Here is a tiny trained network, its code and every weight. The questions are about switching its units off for an input and a class, where a switched-off unit gives its printed mean instead of its output.

import numpy as np


def w(rows, s, z=0):
    codes = np.array(rows[::2]) - 128.0
    scale = np.full(codes.shape[1], s)
    scale[-1] = z or s
    return codes * scale


def norm(h):
    return h / np.sqrt((h * h).mean(-1, keepdims=True) + 1e-5)


def f(y):
    return y / 2 * (1 + np.tanh(0.7978845608 * (y + 0.044715 * y**3)))


def log_softmax(a):
    a = a - a.max(-1, keepdims=True)
    return a - np.log(np.exp(a).sum(-1, keepdims=True))


def net(x, mask):
    res = np.array(x, float).reshape(1, 2) / 4 @ E
    u = 0
    for l in range(2):
        y = f(norm(res) @ A[l][:, :-1].T + A[l][:, -1])
        res = res + np.where(mask[u : u + 6], y, B[l][:, -1]) @ B[l][:, :-1]
        u += 6
    return log_softmax(norm(res)[-1] @ U[:, :-1].T + U[:, -1])


A, B = {}, {}
E = w([
[134,245,139,44,60,156,132,22,133,255],'x0',
[53,182,214,67,155,60,181,134,114,128],'x1',
],0.0074)
A[0] = w([
[108,48,158,223,172,137,197,220,115,63,65],'L0N0',
[112,107,112,144,75,158,122,98,125,163,159],'L0N1',
[71,191,120,45,65,135,163,121,125,144,149],'L0N2',
[40,123,186,62,191,2,213,193,87,59,76],'L0N3',
[139,81,22,169,118,156,61,178,179,79,93],'L0N4',
[129,63,145,203,223,97,104,240,186,51,2],'L0N5',
],0.0046,0.0032)
B[0] = w([
[126,111,153,2,36,99,39,108,96,101,236],'L0N0',
[196,102,172,97,151,87,156,147,171,110,151],'L0N1',
[114,153,174,120,145,187,111,111,107,103,191],'L0N2',
[84,160,58,209,200,103,226,181,248,209,254],'L0N3',
[105,43,88,203,148,132,99,42,69,118,195],'L0N4',
[183,177,150,123,81,147,42,160,34,66,238],'L0N5',
],0.0075,0.0067)
A[1] = w([
[214,2,137,143,83,189,110,130,86,49,159],'L1N0',
[140,62,59,236,138,153,115,34,108,198,92],'L1N1',
[135,88,166,159,205,93,117,164,167,102,97],'L1N2',
[101,61,150,208,140,94,132,167,115,84,155],'L1N3',
[135,232,197,33,94,180,109,45,71,168,25],'L1N4',
[124,182,134,79,74,91,127,219,121,107,5],'L1N5',
],0.0067,0.0023)
B[1] = w([
[151,156,67,88,161,203,126,89,131,126,251],'L1N0',
[106,89,177,90,230,36,254,135,157,123,193],'L1N1',
[98,148,155,135,122,127,82,64,57,182,151],'L1N2',
[188,130,117,117,21,162,151,116,139,151,187],'L1N3',
[167,68,194,118,45,160,80,154,183,100,254],'L1N4',
[138,105,161,203,95,90,180,76,76,113,158],'L1N5',
],0.0081,0.0075)
U = w([
[86,159,132,140,144,118,90,98,56,192,53],'0',
[132,139,125,124,164,97,113,135,113,148,1],'1',
[179,83,93,83,233,128,254,75,153,141,142],'2',
[97,154,120,192,75,9,143,194,59,100,116],'3',
[159,130,221,75,67,185,107,117,193,163,199],'4',
[54,210,136,158,194,108,213,161,198,196,168],'5',
[168,97,39,130,102,162,41,120,37,76,191],'6',
],0.012,0.0046)

Each question gives the input, the list of numbers given to net, and the class t.
The units are the neurons (one row each of A and B). Each row of codes is followed by its name. A weight is (code - 128) times the scale printed after its matrix; where a second scale follows, it is the last column's (A, B and U).
mask holds one flag per neuron, layer by layer. A switched-off neuron (its flag False) gives its mean, the last column of its row in B, instead of its output. The means were averaged over made-up inputs and are rounded, as every weight is.
A unit's drop is (log p(t) with every unit on - log p(t) with that unit switched off) / (log p(t) with every unit on - log p(t) with every unit switched off).
The circuit of an input: a set's keep is (log p(t) with only the set's units on - log p(t) with every unit switched off) / (log p(t) with every unit on - log p(t) with every unit switched off). Starting from all 12 units, units are removed one at a time, each time the one whose removal leaves the highest keep (on an exact tie, the one counted first), for as long as the keep stays at least 0.8.
units of the circuit, in order: the units of the circuit, biggest drop first
top k neurons: the k neurons with the biggest drops, biggest first
k most important neurons of layer l: the k neurons of layer l with the biggest drops, biggest first
drop when u is switched off: that unit's drop, to one decimal
input [-1,-6], class 2: units of the circuit, in order -> (L1N1)
input [-4,2], class 3: top 2 neurons -> (L0N3, L1N5)
input [5,-7], class 2: top 2 neurons -> (L0N0, L1N1)
input [-4,6], class 5: 2 most important neurons of layer 0 -> (L0N3, L0N4)
input [2,4], class 5: 2 most important neurons of layer 0 -> (L0N0, L0N5)
input [-3,3], class 3: units of the circuit, in order -> (L0N5, L0N3, L0N0, L1N5)
input [3,8], class 5: top 3 neurons -> (L0N3, L0N0, L0N5)
input [0,-6], class 2: drop when L1N1 is switched off -> 0.3
input [0,-8], class 2: drop when L0N5 is switched off -> 0.0
input [-2,3], class 5: drop when L0N3 is switched off -> 1.4
input [4,-7], class 2: drop when L0N0 is switched off -> 0.1
